Here is a tiny trained network, its code and every weight. The questions are about switching its units off for an input and a target symbol, where a switched-off unit gives its printed mean instead of its output.

import numpy as np


def w(rows, s, z=0):
    codes = np.array(rows[::2]) - 128.0
    scale = np.full(codes.shape[1], s)
    scale[-1] = z or s
    return codes * scale


def f(y):
    return y / 2 * (1 + np.tanh(0.7978845608 * (y + 0.044715 * y**3)))


def softmax(a):
    e = np.exp(a - a.max(-1, keepdims=True))
    return e / e.sum(-1, keepdims=True)


def log_softmax(a):
    a = a - a.max(-1, keepdims=True)
    return a - np.log(np.exp(a).sum(-1, keepdims=True))


def net(x, mask):
    ids = ['ΔΛΞΠαβγεζηθμτφ'.index(c) for c in x.split()]
    T = len(ids)
    res = E[ids] + P[:T]
    u = 0
    for l in range(2):
        r = res
        for j in range(3):
            rows = slice(3 * j, 3 * j + 3)
            q, k, v = (r @ M[l][rows].T for M in (Q, K, V))
            z = softmax(np.where(np.tri(T) > 0, q @ k.T / 3**0.5, -1e9)) @ v
            o = O[l][rows]
            res = res + np.where(mask[u + j], z, o[:, -1]) @ o[:, :-1]
        u += 3
        y = f(res @ A[l][:, :-1].T + A[l][:, -1])
        res = res + np.where(mask[u : u + 8], y, B[l][:, -1]) @ B[l][:, :-1]
        u += 8
    return log_softmax(res[-1] @ U[:, :-1].T + U[:, -1])


Q, K, V, O, A, B = {}, {}, {}, {}, {}, {}
E = w([
[140,149,150,78,126],'Δ',
[143,70,179,158,198],'Λ',
[150,57,120,150,152],'Ξ',
[151,61,146,181,149],'Π',
[53,59,126,102,100],'α',
[7,177,166,115,144],'β',
[141,60,110,157,151],'γ',
[180,141,181,46,126],'ε',
[128,182,35,93,119],'ζ',
[134,78,83,166,166],'η',
[53,90,158,160,20],'θ',
[130,65,69,151,150],'μ',
[124,225,96,157,189],'τ',
[233,143,209,227,103],'φ',
],0.013)
P = w([
[126,1,61,78,185],'0',
[133,98,142,173,58],'1',
[131,103,146,176,74],'2',
[131,111,145,170,81],'3',
[136,117,145,170,89],'4',
[139,123,145,164,96],'5',
[145,130,143,163,99],'6',
[154,132,144,162,104],'7',
[160,136,140,161,112],'8',
[171,139,144,155,116],'9',
[177,138,149,150,117],'10',
[183,139,145,145,124],'11',
],0.0076)
Q[0] = w([
[254,151,99,141,249],'L0H1',
[86,249,185,26,140],'L0H1',
[48,174,143,128,140],'L0H1',
[65,37,133,102,203],'L0H2',
[192,189,119,55,216],'L0H2',
[108,214,139,34,51],'L0H2',
[55,36,172,123,154],'L0H3',
[137,173,171,165,52],'L0H3',
[195,180,152,105,70],'L0H3',
],0.0065)
K[0] = w([
[160,146,122,211,176],'L0H1',
[74,246,182,88,116],'L0H1',
[18,170,158,23,168],'L0H1',
[187,11,143,213,196],'L0H2',
[193,204,157,136,131],'L0H2',
[112,183,152,130,26],'L0H2',
[115,147,49,1,198],'L0H3',
[208,128,189,119,102],'L0H3',
[206,119,196,226,76],'L0H3',
],0.0071)
V[0] = w([
[166,41,97,190,150],'L0H1',
[130,80,109,159,1],'L0H1',
[82,211,95,101,234],'L0H1',
[180,91,128,211,177],'L0H2',
[174,110,137,51,199],'L0H2',
[210,125,234,231,60],'L0H2',
[189,157,50,97,158],'L0H3',
[56,118,61,62,188],'L0H3',
[148,134,55,45,218],'L0H3',
],0.0063)
O[0] = w([
[187,83,53,125,128,207],'L0H1',
[175,162,11,38,65,213],'L0H1',
[71,191,199,254,221,9],'L0H1',
[145,26,141,234,112,172],'L0H2',
[109,63,136,73,190,80],'L0H2',
[209,67,172,136,49,203],'L0H2',
[53,92,154,162,68,39],'L0H3',
[108,97,85,190,176,32],'L0H3',
[74,71,137,199,130,3],'L0H3',
],0.0055,0.0027)
A[0] = w([
[5,137,168,163,83,237],'L0N1',
[158,106,219,14,108,154],'L0N2',
[101,121,68,142,249,175],'L0N3',
[169,199,178,224,215,253],'L0N4',
[183,157,51,155,76,238],'L0N5',
[208,68,65,124,58,196],'L0N6',
[175,68,211,110,162,203],'L0N7',
[2,91,79,68,120,214],'L0N8',
],0.0074,0.003)
B[0] = w([
[110,126,221,214,100,172],'L0N1',
[138,194,20,153,118,187],'L0N2',
[168,109,101,254,139,145],'L0N3',
[209,181,184,74,160,163],'L0N4',
[190,163,160,94,203,208],'L0N5',
[209,78,194,144,171,255],'L0N6',
[198,90,57,130,166,170],'L0N7',
[120,131,129,195,3,159],'L0N8',
],0.0069,0.0089)
Q[1] = w([
[98,149,197,149,20],'L1H1',
[154,77,127,166,232],'L1H1',
[116,26,166,112,191],'L1H1',
[153,75,110,224,165],'L1H2',
[85,36,117,179,165],'L1H2',
[141,159,147,201,106],'L1H2',
[149,101,160,177,229],'L1H3',
[89,198,145,113,130],'L1H3',
[154,254,122,53,104],'L1H3',
],0.0069)
K[1] = w([
[125,163,37,58,137],'L1H1',
[127,37,163,203,165],'L1H1',
[92,84,106,203,85],'L1H1',
[141,21,128,143,72],'L1H2',
[104,20,204,202,100],'L1H2',
[200,108,81,149,133],'L1H2',
[131,126,174,253,136],'L1H3',
[64,138,145,77,149],'L1H3',
[141,215,214,29,155],'L1H3',
],0.0067)
V[1] = w([
[105,87,121,127,8],'L1H1',
[152,196,156,56,71],'L1H1',
[142,147,9,118,157],'L1H1',
[128,88,191,125,107],'L1H2',
[137,169,105,134,183],'L1H2',
[126,145,248,97,109],'L1H2',
[237,109,218,104,143],'L1H3',
[146,98,137,161,254],'L1H3',
[196,39,28,130,120],'L1H3',
],0.0074)
O[1] = w([
[135,113,135,2,84,103],'L1H1',
[135,137,179,137,107,90],'L1H1',
[142,205,132,130,147,133],'L1H1',
[77,81,143,131,122,133],'L1H2',
[161,170,81,134,107,136],'L1H2',
[92,102,119,195,115,100],'L1H2',
[87,133,199,152,150,249],'L1H3',
[84,146,110,147,181,188],'L1H3',
[73,159,151,67,95,216],'L1H3',
],0.0096,0.012)
A[1] = w([
[253,120,64,30,160,191],'L1N1',
[86,150,172,233,141,124],'L1N2',
[93,235,155,120,90,140],'L1N3',
[240,130,198,150,185,254],'L1N4',
[238,199,46,94,162,230],'L1N5',
[99,160,180,108,103,97],'L1N6',
[100,194,38,121,217,178],'L1N7',
[17,142,191,107,62,76],'L1N8',
],0.0068,0.0039)
B[1] = w([
[150,108,62,84,31,201],'L1N1',
[122,75,153,108,9,196],'L1N2',
[200,49,70,179,141,181],'L1N3',
[161,168,243,78,189,247],'L1N4',
[80,213,36,127,67,200],'L1N5',
[83,92,85,207,91,160],'L1N6',
[55,183,66,184,224,166],'L1N7',
[53,93,31,255,73,172],'L1N8',
],0.0061,0.015)
U = w([
[140,31,169,95,151,120],'Δ',
[96,253,126,204,208,60],'Λ',
[82,46,51,201,7,89],'Ξ',
[87,156,112,107,138,165],'Π',
[106,190,72,133,89,124],'α',
[187,69,186,156,113,199],'β',
[155,90,114,209,199,70],'γ',
[234,90,55,193,146,111],'ε',
[67,128,156,114,180,116],'ζ',
[71,114,106,120,146,125],'η',
[61,123,197,150,72,255],'θ',
[156,154,125,88,68,47],'μ',
[101,204,62,177,111,104],'τ',
[195,147,237,111,181,153],'φ',
],0.0058,0.005)

Each question gives the input, a string of symbols that net reads in full, and the target symbol t.
The units are the heads (3 rows each of Q, K, V and O) and the neurons (one row each of A and B). Each row of codes is followed by its name. A weight is (code - 128) times the scale printed after its matrix; where a second scale follows, it is the last column's (O, A, B and U).
mask holds one flag per unit, layer by layer, with each layer's heads first. A switched-off unit (its flag False) gives its mean, the last column of its rows in O or B, instead of its output. The means were averaged over made-up inputs and are rounded, as every weight is.
A unit's drop is (log p(t) with every unit on - log p(t) with that unit switched off) / (log p(t) with every unit on - log p(t) with every unit switched off).
The circuit of an input: a set's keep is (log p(t) with only the set's units on - log p(t) with every unit switched off) / (log p(t) with every unit on - log p(t) with every unit switched off). Starting from the 12 units with the biggest drops (on a tie, the unit counted first), units are removed one at a time, each time the one whose removal leaves the highest keep (on an exact tie, the one counted first), for as long as the keep stays at least 0.8.
units of the circuit, in order: the units of the circuit, biggest drop first
unit that matters most: the unit with the biggest drop
k most important neurons: the k neurons with the biggest drops, biggest first
k most important neurons of layer l: the k neurons of layer l with the biggest drops, biggest first
heads that matter: for each layer, one digit per head in row order, 1 if its drop is at least 0.15 and else 0, layers parted by /
input φ Λ θ Λ φ η, target θ: 3 most important neurons	(L0N6 L1N8 L0N7)
input β ε φ Ξ μ μ, target ε: unit that matters most	L0N3
input β α θ β Ξ Λ β θ φ α η β, target φ: units of the circuit, in order	(L1H3 L0H1 L0N4 L1N8)
input θ Λ ε Δ Π Δ ζ ζ Δ Δ μ, target φ: heads that matter	000 / 000
input Π Λ β β θ, target Ξ: units of the circuit, in order	(L1N8 L1N4 L1H2)
input β ε θ β γ ζ β Λ τ Δ Π Λ, target ε: heads that matter	111 / 001
input ε φ φ μ α φ, target φ: 2 most important neurons	(L0N6 L1N4)
input ζ β β α η θ γ, target Ξ: 2 most important neurons	(L0N3 L0N1)
input τ η μ, target γ: heads that matter	111 / 101
input η Δ θ ζ β ε β μ Π μ, target τ: 3 most important neurons of layer 1	(L1N7 L1N5 L1N4)
input ε θ τ, target Λ: 4 most important neurons of layer 1	(L1N5 L1N7 L1N2 L1N4)
input γ β Λ φ μ γ ζ τ β, target θ: 4 most important neurons	(L0N4 L0N5 L1N2 L0N2)
input γ φ Δ γ β Ξ α, target Ξ: 3 most important neurons	(L1N8 L1N4 L0N8)
input Λ β ε ε φ Π, target Λ: heads that matter	110 / 101
input ζ φ θ Δ φ φ α η, target Ξ: heads that matter	011 / 111
input θ Λ ε, target μ: 2 most important neurons of layer 0	(L0N2 L0N1)
input μ ε α Λ β β Λ φ Δ Ξ μ, target α: most important neuron	(L0N3)
input φ τ α α ζ β Λ φ Ξ, target θ: 3 most important neurons	(L0N6 L0N7 L1N8)
input ζ η Λ, target Ξ: 2 most important neurons of layer 0	(L0N3 L0N8)
input Π τ Λ, target ζ: most important neuron	(L0N2)
input α ε ε ε Ξ θ γ θ η, target μ: heads that matter	011 / 101
input ε θ Λ α Π, target Δ: heads that matter	001 / 100
input β β φ Π τ θ α γ α γ, target ε: 3 most important neurons	(L0N3 L0N8 L0N1)
input Ξ Ξ θ ε φ ζ α β ε τ, target Λ: heads that matter	100 / 010
